[[34, 97, -41, -16, 18, 64], [-18, -68, -20, -6, 48, 56], [56, -11, -60, -77, -8, 1]] -> 18
[[43, 70, 94, 27, 32, -27], [58, 55, 48, 39, 43, -30]] -> 32
[83, 55, -76, -112, 63, 90] -> 63
[[41, -41, -60, -62, 51, -99], [78, 99, 83, 92, -12, -1], [-10, 111, 5, -71, -42, 73]] -> 51
[27, 22, 65, -84, 79, 74] -> 79
[[96, -86, -98, 79, -86, 81], [-82, 74, 85, -67, 72, -72], [72, -56, -88, 65, -68, 76]] -> -86
---
[[-0.90 -1.21 -0.14 -2.11  2.09 -0.27 -0.60  2.52 -2.33  1.62 -0.66 -0.01
   0.63 -0.27 -0.71]
 [ 0.23  2.04 -1.02 -1.24  0.26 -1.89 -2.15 -0.96 -1.92 -1.10  1.85 -0.74
   2.04 -1.36  0.52]
 [-2.13 -1.64 -1.84 -2.40 -2.38 -2.45 -3.00 -1.93 -2.82 -2.25 -2.08 -2.49
  -1.80 -2.56 -2.19]
 [ 1.09  2.14  0.13 -1.14  1.98 -0.54 -0.99  1.38 -1.45  0.29  2.90  0.63
   3.09 -0.06  0.99]
 [-0.73 -0.79 -0.80 -2.48  0.28 -1.12 -1.80  0.37 -2.46 -0.68 -0.11 -0.63
   0.18 -1.06 -0.99]
 [-0.74  0.80 -0.45 -1.47 -0.75 -1.56 -2.71 -0.33 -2.80 -1.06  0.98 -1.53
   0.35 -1.59 -1.06]
 [ 0.30  0.89  0.38 -0.62 -0.48 -1.19 -2.41 -0.84 -1.77 -0.49 -0.61 -0.96
   1.14 -1.19  0.54]
 [-2.50 -1.57 -2.77 -2.27 -0.84 -2.71 -1.78 -1.26 -2.41 -1.06 -1.92 -2.14
  -0.99 -2.34 -1.71]
 [-1.64  0.14 -2.22 -2.00  0.47 -1.99 -0.68  0.64 -1.34 -0.24 -0.47 -0.92
   0.41 -1.64 -0.76]] ⇒ -0.71

[[ 0.14 -0.10  0.05  0.11 -0.11  0.04 -0.11]
 [ 0.12 -0.11 -0.09 -0.09 -0.13 -0.11 -0.18]
 [-0.01 -0.07 -0.09 -0.08 -0.13 -0.05 -0.19]
 [ 0.14 -0.10 -0.09  0.06 -0.12  0.04 -0.10]
 [ 0.07 -0.11 -0.08 -0.09 -0.13 -0.11 -0.16]
 [-0.02 -0.07 -0.09 -0.08 -0.12 -0.04 -0.21]
 [ 0.13 -0.19  0.05  0.08  0.02  0.07 -0.16]] ⇒ -0.11

[[-0.25 -0.18 -0.23 -0.21 -0.23 -0.23 -0.17 -0.19 -0.23 -0.17 -0.19 -0.21
  -0.23 -0.14 -0.21]
 [-0.08 -0.21 -0.22 -0.23 -0.20 -0.20 -0.20 -0.22 -0.22 -0.07 -0.22 -0.17
  -0.22 -0.17 -0.24]
 [-0.25 -0.23 -0.13 -0.21 -0.25 -0.24 -0.26 -0.22 -0.20 -0.25  0.21 -0.23
  -0.25 -0.25  0.16]
 [-0.23 -0.22 -0.21 -0.23 -0.24 -0.24 -0.25 -0.23 -0.21 -0.26 -0.22 -0.23
  -0.22 -0.25 -0.19]
 [-0.25 -0.17  0.07  0.29 -0.20 -0.24 -0.26 -0.23 -0.22 -0.26 -0.15 -0.23
  -0.24 -0.25 -0.21]
 [-0.23 -0.24 -0.17 -0.25 -0.25 -0.24 -0.26 -0.18 -0.06 -0.15 -0.19 -0.22
  -0.25 -0.24 -0.17]
 [-0.23 -0.24 -0.24 -0.24 -0.13 -0.21 -0.13 -0.10 -0.22 -0.20 -0.23 -0.18
  -0.07 -0.14 -0.23]] ⇒ -0.21

[[ 174.78  214.07  192.44  158.57  179.21 -226.94  173.28  195.88 -176.58
  -174.52  202.30  176.78  188.22 -147.10]
 [ 115.20  137.45  103.27  102.46  119.36  -75.58  132.01   71.60  -79.67
   -98.57  110.80  157.51  126.77 -122.92]
 [ 127.06  118.62  131.49  142.70  131.42 -120.64   96.11  101.93  -88.86
  -129.89  125.33   74.66  115.83  -80.03]
 [ -58.43  -71.26  -58.64  -76.03  -68.14   40.38  -23.36  -80.12   74.59
    50.22  -37.87  -39.03  -54.15  111.92]
 [-130.17  -96.19 -125.26 -115.05 -141.92  137.45 -135.66 -121.66  183.57
   154.04 -134.93 -163.84  -94.22  134.49]
 [ -15.37  -53.78  -43.92  -35.54  -47.45   83.37  -22.14  -34.77   84.27
    63.04  -19.35   -1.15  -41.10   55.18]
 [ -37.68  -12.09  -21.98  -41.48   -9.01   23.04  -43.66  -36.05   41.99
    73.15  -28.73  -19.40  -14.97   86.89]
 [-147.04 -135.57 -130.18 -166.59 -152.62  188.46 -161.88 -171.13  161.91
   146.37 -138.68 -177.35 -141.06  176.04]
 [-114.80 -103.85 -118.56 -128.90 -103.65   95.46 -112.98 -134.23  124.20
   173.10 -108.48 -145.24  -90.80  155.74]
 [-121.38  -89.30  -85.53  -77.78  -66.20  133.35  -57.69  -94.33   99.99
   141.74  -81.02  -88.07 -114.74   90.57]] ⇒ -147.10

[[-0.08  0.20  0.11 -0.03  0.06  0.10  0.01  0.02 -0.03  0.06  0.12 -0.10
   0.02  0.12  0.05]
 [ 0.21 -0.15 -0.03  0.12  0.02 -0.04  0.04  0.05  0.11  0.07 -0.07  0.22
   0.05 -0.07  0.02]
 [-0.09  0.20  0.11 -0.02  0.06  0.10  0.01  0.02 -0.04  0.06  0.12 -0.10
   0.01  0.12  0.05]
 [-0.10  0.11  0.00 -0.01  0.07  0.11 -0.03  0.01 -0.09  0.17  0.10 -0.06
  -0.01  0.11  0.05]
 [-0.11  0.17  0.05 -0.02  0.07  0.11  0.00  0.02 -0.06  0.09  0.12 -0.09
   0.01  0.12  0.05]] ⇒ 0.05
